Below is a small trained network, with its code and all its weights. Each question gives an input and a class and asks what happens when units are switched off, that is, made to give their printed mean instead of their output.

import numpy as np


def w(rows, s, z=0):
    codes = np.array(rows[::2]) - 128.0
    scale = np.full(codes.shape[1], s)
    scale[-1] = z or s
    return codes * scale


def norm(h):
    return h / np.sqrt((h * h).mean(-1, keepdims=True) + 1e-5)


def f(y):
    return y / 2 * (1 + np.tanh(0.7978845608 * (y + 0.044715 * y**3)))


def log_softmax(a):
    a = a - a.max(-1, keepdims=True)
    return a - np.log(np.exp(a).sum(-1, keepdims=True))


def net(x, mask):
    res = np.array(x, float).reshape(1, 2) / 4 @ E
    u = 0
    for l in range(2):
        y = f(norm(res) @ A[l][:, :-1].T + A[l][:, -1])
        res = res + np.where(mask[u : u + 11], y, B[l][:, -1]) @ B[l][:, :-1]
        u += 11
    return log_softmax(norm(res)[-1] @ U[:, :-1].T + U[:, -1])


A, B = {}, {}
E = w([
[162,102,249,201,179,48,27],'x0',
[80,114,175,151,181,169,242],'x1',
],0.002)
A[0] = w([
[184,80,104,86,105,87,91,78],'L0N0',
[211,140,150,157,194,2,110,114],'L0N1',
[195,96,140,132,80,43,62,17],'L0N2',
[143,75,111,96,149,168,170,151],'L0N3',
[164,55,64,60,71,125,118,64],'L0N4',
[100,79,79,62,87,136,159,118],'L0N5',
[108,160,136,174,187,149,149,31],'L0N6',
[88,118,74,126,157,151,144,38],'L0N7',
[75,161,153,125,104,200,131,214],'L0N8',
[205,103,142,97,125,81,63,5],'L0N9',
[100,91,110,126,54,154,165,78],'L0N10',
],0.0031,0.0021)
B[0] = w([
[71,204,140,168,112,183,114,145],'L0N0',
[169,63,98,69,225,108,180,252],'L0N1',
[89,112,173,58,153,133,175,185],'L0N2',
[74,162,207,146,106,113,65,169],'L0N3',
[119,44,170,95,219,113,143,162],'L0N4',
[86,175,179,118,165,89,151,187],'L0N5',
[113,74,79,95,16,115,131,90],'L0N6',
[80,131,183,70,163,96,136,94],'L0N7',
[105,198,117,113,144,104,71,215],'L0N8',
[4,138,122,141,101,168,125,141],'L0N9',
[64,158,166,132,139,206,122,127],'L0N10',
],0.0034,0.0014)
A[1] = w([
[93,131,167,116,246,129,230,100],'L1N0',
[196,117,71,51,41,102,4,99],'L1N1',
[148,97,32,119,238,215,202,131],'L1N2',
[144,222,200,193,133,113,104,207],'L1N3',
[73,91,32,80,40,174,168,141],'L1N4',
[142,131,210,201,138,79,94,55],'L1N5',
[102,51,46,84,111,180,183,6],'L1N6',
[187,172,13,227,90,116,132,203],'L1N7',
[69,80,181,214,72,119,229,47],'L1N8',
[128,93,158,189,137,160,253,43],'L1N9',
[87,112,46,44,36,220,229,135],'L1N10',
],0.0041,0.0021)
B[1] = w([
[99,210,49,130,82,185,90,234],'L1N0',
[123,246,31,245,84,229,147,209],'L1N1',
[31,192,224,74,86,180,143,179],'L1N2',
[37,137,170,32,113,198,182,183],'L1N3',
[192,78,174,117,178,72,56,188],'L1N4',
[139,78,147,12,156,123,116,169],'L1N5',
[65,136,141,77,149,137,107,114],'L1N6',
[2,181,196,85,169,161,147,124],'L1N7',
[213,182,26,209,160,159,61,153],'L1N8',
[154,182,29,253,54,100,56,164],'L1N9',
[214,8,163,126,176,63,115,251],'L1N10',
],0.0041,0.0029)
U = w([
[241,1,228,23,254,75,59,255],'0',
[219,222,38,239,138,225,34,255],'1',
[25,201,217,16,99,218,182,201],'2',
[112,31,146,191,17,29,213,1],'3',
[118,47,175,212,34,52,229,1],'4',
[75,43,168,234,55,21,228,1],'5',
[106,37,155,205,14,25,217,1],'6',
],0.0057,0.0042)

Each question gives the input, the list of numbers given to net, and the class t.
The units are the neurons (one row each of A and B). Each row of codes is followed by its name. A weight is (code - 128) times the scale printed after its matrix; where a second scale follows, it is the last column's (A, B and U).
mask holds one flag per neuron, layer by layer. A switched-off neuron (its flag False) gives its mean, the last column of its row in B, instead of its output. The means were averaged over made-up inputs and are rounded, as every weight is.
A unit's drop is (log p(t) with every unit on - log p(t) with that unit switched off) / (log p(t) with every unit on - log p(t) with every unit switched off).
The circuit of an input: a set's keep is (log p(t) with only the set's units on - log p(t) with every unit switched off) / (log p(t) with every unit on - log p(t) with every unit switched off). Starting from the 12 units with the biggest drops (on a tie, the unit counted first), units are removed one at a time, each time the one whose removal leaves the highest keep (on an exact tie, the one counted first), for as long as the keep stays at least 0.8.
circuit, biggest first: the units of the circuit, biggest drop first
most important unit: the unit with the biggest drop
top k neurons: the k neurons with the biggest drops, biggest first
top k neurons in layer l: the k neurons of layer l with the biggest drops, biggest first
drop of u: that unit's drop, to one decimal
input [1,4], class 1: most important unit => L1N8
input [2,3], class 2: top 3 neurons => L1N10, L1N7, L0N2
input [-8,-7], class 0: top 2 neurons in layer 1 => L1N10, L1N4
input [-7,7], class 0: top 3 neurons => L1N10, L1N1, L1N4
input [3,1], class 2: circuit, biggest first => L1N10, L1N4, L1N1
input [-8,3], class 0: top 2 neurons => L1N10, L1N4
input [-6,7], class 1: circuit, biggest first => L1N8, L1N9
input [-3,-1], class 2: top 2 neurons => L0N5, L0N6
input [0,4], class 1: top 2 neurons => L1N8, L0N6
input [6,8], class 1: top 3 neurons => L1N9, L1N10, L1N0
input [1,5], class 1: top 2 neurons => L1N8, L0N6
input [0,-3], class 2: top 3 neurons => L0N4, L0N6, L1N2
input [-4,3], class 0: top 3 neurons => L1N1, L1N10, L0N1
input [2,1], class 2: most important unit => L1N2
input [-5,7], class 1: top 3 neurons in layer 1 => L1N9, L1N0, L1N8
input [-5,5], class 0: top 2 neurons => L1N10, L1N1
input [4,5], class 1: top 2 neurons in layer 1 => L1N9, L1N10
input [-5,2], class 0: drop of L1N10 => 0.8
input [-8,-2], class 0: drop of L1N10 => 0.2
input [1,0], class 2: drop of L1N2 => 0.5
